Below is a small trained network, with its code and all its weights. Each question gives an input and a class and asks what happens when units are switched off, that is, made to give their printed mean instead of their output.

import numpy as np


def w(rows, s, z=0):
    codes = np.array(rows[::2]) - 128.0
    scale = np.full(codes.shape[1], s)
    scale[-1] = z or s
    return codes * scale


def f(y):
    return y / 2 * (1 + np.tanh(0.7978845608 * (y + 0.044715 * y**3)))


def log_softmax(a):
    a = a - a.max(-1, keepdims=True)
    return a - np.log(np.exp(a).sum(-1, keepdims=True))


def net(x, mask):
    res = np.array(x, float).reshape(1, 4) / 4 @ E
    y = f(res @ A[0][:, :-1].T + A[0][:, -1])
    res = res + np.where(mask, y, B[0][:, -1]) @ B[0][:, :-1]
    return log_softmax(res[-1] @ U[:, :-1].T + U[:, -1])


A, B = {}, {}
E = w([
[89,33,130,222,228,199,198,230,88,254,21],'x0',
[235,190,243,28,36,236,158,248,28,199,172],'x1',
[57,73,6,15,24,13,4,111,8,250,82],'x2',
[130,125,132,131,127,127,132,126,128,132,125],'x3',
],0.0039)
A[0] = w([
[29,52,26,181,182,29,72,26,192,101,86,88],'neuron 1',
[39,62,28,192,182,20,77,26,185,97,85,93],'neuron 2',
[224,175,222,45,54,222,142,226,29,183,181,151],'neuron 3',
[87,20,100,209,212,156,156,214,72,247,16,87],'neuron 4',
[222,144,180,13,15,180,56,236,8,234,159,62],'neuron 5',
[83,31,98,190,195,157,153,210,89,238,17,91],'neuron 6',
[56,123,107,238,232,116,208,44,247,37,123,139],'neuron 7',
[25,39,10,193,191,15,46,5,173,104,63,75],'neuron 8',
[148,213,76,35,24,31,34,25,128,25,226,93],'neuron 9',
[156,229,137,55,55,61,99,30,192,18,233,132],'neuron 10',
[78,37,13,18,30,12,9,72,11,242,46,21],'neuron 11',
[149,206,100,51,48,55,55,42,131,48,203,78],'neuron 12',
[89,31,9,12,39,15,2,66,3,247,52,9],'neuron 13',
[79,30,111,207,212,166,179,212,81,244,15,95],'neuron 14',
],0.0037,0.0014)
B[0] = w([
[108,234,177,24,110,31,119,224,52,207,83,214],'neuron 1',
[89,236,178,17,85,26,114,231,42,221,87,214],'neuron 2',
[183,210,225,42,187,47,200,209,109,160,31,232],'neuron 3',
[26,58,23,210,41,209,31,52,89,142,230,194],'neuron 4',
[86,245,168,10,80,9,110,247,27,234,81,222],'neuron 5',
[46,94,33,187,42,187,34,57,60,155,225,184],'neuron 6',
[215,188,239,58,199,59,221,178,141,131,21,226],'neuron 7',
[125,245,206,15,112,10,158,237,44,222,55,229],'neuron 8',
[33,56,28,216,44,216,32,53,84,143,233,244],'neuron 9',
[70,27,54,228,85,223,61,35,144,90,212,232],'neuron 10',
[242,29,246,188,238,196,245,39,244,7,8,252],'neuron 11',
[42,97,31,191,42,181,36,55,58,161,223,208],'neuron 12',
[253,23,246,200,247,211,249,36,248,6,5,253],'neuron 13',
[41,50,31,216,59,216,33,49,96,123,228,197],'neuron 14',
],0.0038,0.0046)
U = w([
[247,12,247,236,245,240,245,31,251,15,9,251],'0',
[63,251,159,8,40,9,62,246,13,249,50,29],'1',
[7,18,9,243,10,240,3,24,27,190,254,43],'2',
],0.0038,0.0028)

Each question gives the input, the list of numbers given to net, and the class t.
The units are the neurons (one row each of A and B). Each row of codes is followed by its name. A weight is (code - 128) times the scale printed after its matrix; where a second scale follows, it is the last column's (A, B and U).
mask holds one flag per neuron, in row order. A switched-off neuron (its flag False) gives its mean, the last column of its row in B, instead of its output. The means were averaged over made-up inputs and are rounded, as every weight is.
A unit's drop is (log p(t) with every unit on - log p(t) with that unit switched off) / (log p(t) with every unit on - log p(t) with every unit switched off).
The circuit of an input: a set's keep is (log p(t) with only the set's units on - log p(t) with every unit switched off) / (log p(t) with every unit on - log p(t) with every unit switched off). Starting from the 12 units with the biggest drops (on a tie, the unit counted first), units are removed one at a time, each time the one whose removal leaves the highest keep (on an exact tie, the one counted first), for as long as the keep stays at least 0.8.
circuit, biggest first: the units of the circuit, biggest drop first
most important unit: the unit with the biggest drop
k most important neurons: the k neurons with the biggest drops, biggest first
drop of u: that unit's drop, to one decimal
input [6,5,7,-2], class 0: circuit, biggest first : neuron 13
input [3,8,-7,7], class 1: circuit, biggest first : neuron 13; neuron 11
input [7,8,8,4], class 0: 2 most important neurons : neuron 13; neuron 11
input [4,-2,-3,3], class 2: circuit, biggest first : neuron 13; neuron 3
input [-3,-5,5,4], class 0: 3 most important neurons : neuron 13; neuron 11; neuron 5
input [8,-7,-3,6], class 2: 3 most important neurons : neuron 14; neuron 4; neuron 6
input [-8,-8,2,2], class 1: 4 most important neurons : neuron 8; neuron 2; neuron 1; neuron 7
input [2,-5,3,-1], class 1: 3 most important neurons : neuron 8; neuron 2; neuron 1
input [-1,-8,6,5], class 1: 2 most important neurons : neuron 8; neuron 2
input [0,-4,2,5], class 1: 4 most important neurons : neuron 8; neuron 2; neuron 1; neuron 10
input [7,5,-1,-2], class 2: 2 most important neurons : neuron 14; neuron 4
input [-4,-4,8,-3], class 0: drop of neuron 13 : 0.7
input [4,-5,-3,7], class 1: drop of neuron 13 : 0.2
input [-4,-4,7,3], class 0: drop of neuron 13 : 0.7
input [6,-8,3,1], class 1: most important unit : neuron 8
